Below are the code and all the weights of a small trained network. Each question names an input and a class and asks about switching units off, where a switched-off unit gives its printed mean instead of its output.

import numpy as np


def w(rows, s, z=0):
    codes = np.array(rows[::2]) - 128.0
    scale = np.full(codes.shape[1], s)
    scale[-1] = z or s
    return codes * scale


def norm(h):
    return h / np.sqrt((h * h).mean(-1, keepdims=True) + 1e-5)


def f(y):
    return y / 2 * (1 + np.tanh(0.7978845608 * (y + 0.044715 * y**3)))


def log_softmax(a):
    a = a - a.max(-1, keepdims=True)
    return a - np.log(np.exp(a).sum(-1, keepdims=True))


def net(x, mask):
    res = np.array(x, float).reshape(1, 6) / 4 @ E
    u = 0
    for l in range(3):
        y = f(norm(res) @ A[l][:, :-1].T + A[l][:, -1])
        res = res + np.where(mask[u : u + 3], y, B[l][:, -1]) @ B[l][:, :-1]
        u += 3
    return log_softmax(norm(res)[-1] @ U[:, :-1].T + U[:, -1])


A, B = {}, {}
E = w([
[39,92,206,95,176,200],'x0',
[161,23,174,90,183,78],'x1',
[130,132,126,126,135,130],'x2',
[96,166,134,245,127,20],'x3',
[129,128,129,129,126,126],'x4',
[129,130,134,122,126,125],'x5',
],0.011)
A[0] = w([
[61,113,139,90,76,224,50],'L0N0',
[18,107,161,254,166,137,141],'L0N1',
[220,80,42,91,60,168,2],'L0N2',
],0.0084,0.0027)
B[0] = w([
[147,115,76,121,122,235,213],'L0N0',
[130,100,66,90,76,116,254],'L0N1',
[26,247,175,97,139,38,182],'L0N2',
],0.013,0.0057)
A[1] = w([
[53,161,161,170,2,26,66],'L1N0',
[15,108,77,93,136,92,105],'L1N1',
[144,131,61,171,70,57,1],'L1N2',
],0.0093,0.0042)
B[1] = w([
[174,126,129,105,118,162,254],'L1N0',
[122,252,167,77,141,79,183],'L1N1',
[107,103,67,157,181,174,201],'L1N2',
],0.017,0.0071)
A[2] = w([
[161,198,97,13,93,61,247],'L2N0',
[154,125,139,176,124,102,155],'L2N1',
[170,216,111,139,12,174,252],'L2N2',
],0.011,0.0041)
B[2] = w([
[145,44,222,131,111,47,247],'L2N0',
[124,7,109,254,65,141,134],'L2N1',
[52,206,145,156,79,110,242],'L2N2',
],0.01,0.012)
U = w([
[45,193,170,124,41,123,150],'0',
[155,54,201,81,145,69,214],'1',
[72,180,93,65,108,249,21],'2',
[150,35,181,47,191,192,95],'3',
[118,175,11,200,61,122,3],'4',
[177,39,78,195,149,78,168],'5',
],0.014,0.0056)

Each question gives the input, the list of numbers given to net, and the class t.
The units are the neurons (one row each of A and B). Each row of codes is followed by its name. A weight is (code - 128) times the scale printed after its matrix; where a second scale follows, it is the last column's (A, B and U).
mask holds one flag per neuron, layer by layer. A switched-off neuron (its flag False) gives its mean, the last column of its row in B, instead of its output. The means were averaged over made-up inputs and are rounded, as every weight is.
A unit's drop is (log p(t) with every unit on - log p(t) with that unit switched off) / (log p(t) with every unit on - log p(t) with every unit switched off).
The circuit of an input: a set's keep is (log p(t) with only the set's units on - log p(t) with every unit switched off) / (log p(t) with every unit on - log p(t) with every unit switched off). Starting from all 9 units, units are removed one at a time, each time the one whose removal leaves the highest keep (on an exact tie, the one counted first), for as long as the keep stays at least 0.8.
units of the circuit, in order: the units of the circuit, biggest drop first
k most important neurons: the k neurons with the biggest drops, biggest first
k most important neurons of layer l: the k neurons of layer l with the biggest drops, biggest first
drop of u: that unit's drop, to one decimal
input [0,-1,1,8,2,5], class 4: most important neuron : (L1N2)
input [0,5,6,7,7,0], class 5: units of the circuit, in order : (L0N2, L2N0, L2N2)
input [-1,-5,-6,4,8,-8], class 4: units of the circuit, in order : (L1N2, L0N2)
input [-2,-5,3,2,7,5], class 4: units of the circuit, in order : (L0N2, L1N2)
input [6,-2,-1,0,2,-6], class 2: 2 most important neurons : (L0N0, L0N2)
input [-1,2,0,7,-5,-4], class 5: 4 most important neurons : (L2N2, L1N2, L0N0, L2N1)
input [-1,-8,2,-8,2,-7], class 0: 2 most important neurons : (L0N2, L1N2)
input [0,-5,-1,8,-1,7], class 4: 3 most important neurons : (L1N2, L0N2, L2N0)
input [-1,-5,1,-7,1,6], class 0: units of the circuit, in order : (L1N2, L2N2)
input [-7,-1,-2,-8,2,3], class 0: 2 most important neurons : (L0N2, L2N2)
input [5,-2,6,0,7,7], class 2: 4 most important neurons : (L0N0, L0N2, L2N0, L1N1)
input [5,1,1,3,8,7], class 1: drop of L2N0 : 1.5
input [5,1,1,3,5,6], class 1: drop of L1N0 : 0.0
input [-3,0,-3,-8,5,8], class 0: units of the circuit, in order : (L0N2)
input [0,-4,-8,6,0,-4], class 4: drop of L0N2 : 1.3
input [-3,2,-4,6,-6,5], class 5: drop of L1N1 : 0.1
input [0,-1,0,8,7,-4], class 4: 2 most important neurons of layer 1 : (L1N2, L1N0)
